[[-42  21  24 -55 -13]
 [-41  22 -21  33 -27]
 [-11  36 -44 -51   2]
 [-33  25 -10   0 -22]]
->
[[ 21  24]
 [ 22 -21]]

[[-17 -26 -51 -40 -58]
 [-13 -21 -65 -39 -53]
 [-12 -19 -69 -38 -51]
 [-10 -16 -72 -38 -49]]
->
[[-26 -51]
 [-21 -65]]

[[-12  57  16]
 [-37  32 -26]]
->
[[ 57  16]
 [ 32 -26]]

[[  3  17  31  -3]
 [  7  28  38   7]
 [ 14  31  47  25]
 [-17  25  54  10]]
->
[[17 31]
 [28 38]]

[[  6 -35  29   1 -15]
 [ 21  11  44 -29   5]
 [  1 -30 -10 -54  13]
 [ -2  -6 -14 -66   0]]
->
[[-35  29]
 [ 11  44]]

[[-15  -5  40]
 [ 33  64 -15]
 [  8  -8  49]]
->
[[ -5  40]
 [ 64 -15]]

[[ 56 -41   2]
 [-27  74  44]
 [ 21 -74  15]]
->
[[-41   2]
 [ 74  44]]
---
[[ -3 -25  19   3  -3  16  35   8  -4]
 [ -3 -41  -5 -13  13   9  17   4   5]
 [ 37  21  12  55  -1  -5  47  26  -5]
 [ -4 -53  -4 -19  21   9  27   4  10]
 [ 14  29   3 -53 -34   3 -15  15 -20]
 [ 23   2  16  42  -5   4  51  23  -9]]
->
[[ -4 -53  -4 -19  21   9  27   4  10]
 [ -3 -41  -5 -13  13   9  17   4   5]
 [ -3 -25  19   3  -3  16  35   8  -4]
 [ 23   2  16  42  -5   4  51  23  -9]
 [ 37  21  12  55  -1  -5  47  26  -5]
 [ 14  29   3 -53 -34   3 -15  15 -20]]

[[ 69 -66 -69 -67]
 [  3  -3  13  -4]
 [ -2   5   9   1]
 [-13 -22  33  21]
 [ -6   3  23   3]
 [ -5   7  15   4]
 [-19  18  28  15]
 [-11  11  25   9]
 [-32  32  36  28]
 [ 54 -51 -53 -51]
 [-50  53  -8  50]
 [-49  47  53  44]]
->
[[ 69 -66 -69 -67]
 [ 54 -51 -53 -51]
 [-13 -22  33  21]
 [  3  -3  13  -4]
 [ -6   3  23   3]
 [ -2   5   9   1]
 [ -5   7  15   4]
 [-11  11  25   9]
 [-19  18  28  15]
 [-32  32  36  28]
 [-49  47  53  44]
 [-50  53  -8  50]]

[[ 60 -57 -60 -56]
 [ 74 -72 -75 -72]
 [ -8  11 -16   7]
 [ 24 -22 -16 -25]
 [ -9 -31  28  19]
 [  9  -6  -2 -10]
 [ 18 -15  -5 -20]
 [-27  27  28  24]
 [-14  18  20  17]
 [-39  40  34  35]
 [ 35 -32 -43 -32]]
->
[[ 74 -72 -75 -72]
 [ 60 -57 -60 -56]
 [ 35 -32 -43 -32]
 [ -9 -31  28  19]
 [ 24 -22 -16 -25]
 [ 18 -15  -5 -20]
 [  9  -6  -2 -10]
 [ -8  11 -16   7]
 [-14  18  20  17]
 [-27  27  28  24]
 [-39  40  34  35]]

[[ 39 -24  -4   9  11   6  -7   6  12 -17   8  -3 -56   7   5  25]
 [ 22  56  15  39  -2 -32 -17 -20 -22 -17  -8  44 -19  22  30  33]
 [ 20  53   9  31  -5 -27  -6 -22 -23 -17   3  34 -10  19  14  23]
 [ 49   8 -10  13  19  40  22  10  41 -17  34   6 -65  -1   9 -11]
 [-36 -27  67  -1  -1 -15  58 -12  24 -17  18   2 -48   7  -8   3]
 [-29 -38  75  20   6 -14  55  -5  25 -17  16  26 -55  14   2  11]]
->
[[-29 -38  75  20   6 -14  55  -5  25 -17  16  26 -55  14   2  11]
 [-36 -27  67  -1  -1 -15  58 -12  24 -17  18   2 -48   7  -8   3]
 [ 39 -24  -4   9  11   6  -7   6  12 -17   8  -3 -56   7   5  25]
 [ 49   8 -10  13  19  40  22  10  41 -17  34   6 -65  -1   9 -11]
 [ 20  53   9  31  -5 -27  -6 -22 -23 -17   3  34 -10  19  14  23]
 [ 22  56  15  39  -2 -32 -17 -20 -22 -17  -8  44 -19  22  30  33]]

[[ -9   7]
 [ 26 -20]
 [ 14  -3]
 [ 55 -49]
 [ 53 -47]
 [ 34 -33]
 [ 21 -15]]
->
[[ 55 -49]
 [ 53 -47]
 [ 34 -33]
 [ 26 -20]
 [ 21 -15]
 [ 14  -3]
 [ -9   7]]

[[ 33 -14 -12  11  10  10]
 [-19 -16   0   7  22  40]
 [ 23  -1 -15   8  17 -14]
 [  6  12  20 -11  16  24]
 [-48 -60 -68  59  65  39]
 [ 28 -54 -40  34  10 -14]
 [ -5  -3   1  -6 -28 -26]
 [  4  15  22 -31 -45  21]]
->
[[-48 -60 -68  59  65  39]
 [ 28 -54 -40  34  10 -14]
 [-19 -16   0   7  22  40]
 [ 33 -14 -12  11  10  10]
 [ -5  -3   1  -6 -28 -26]
 [ 23  -1 -15   8  17 -14]
 [  6  12  20 -11  16  24]
 [  4  15  22 -31 -45  21]]
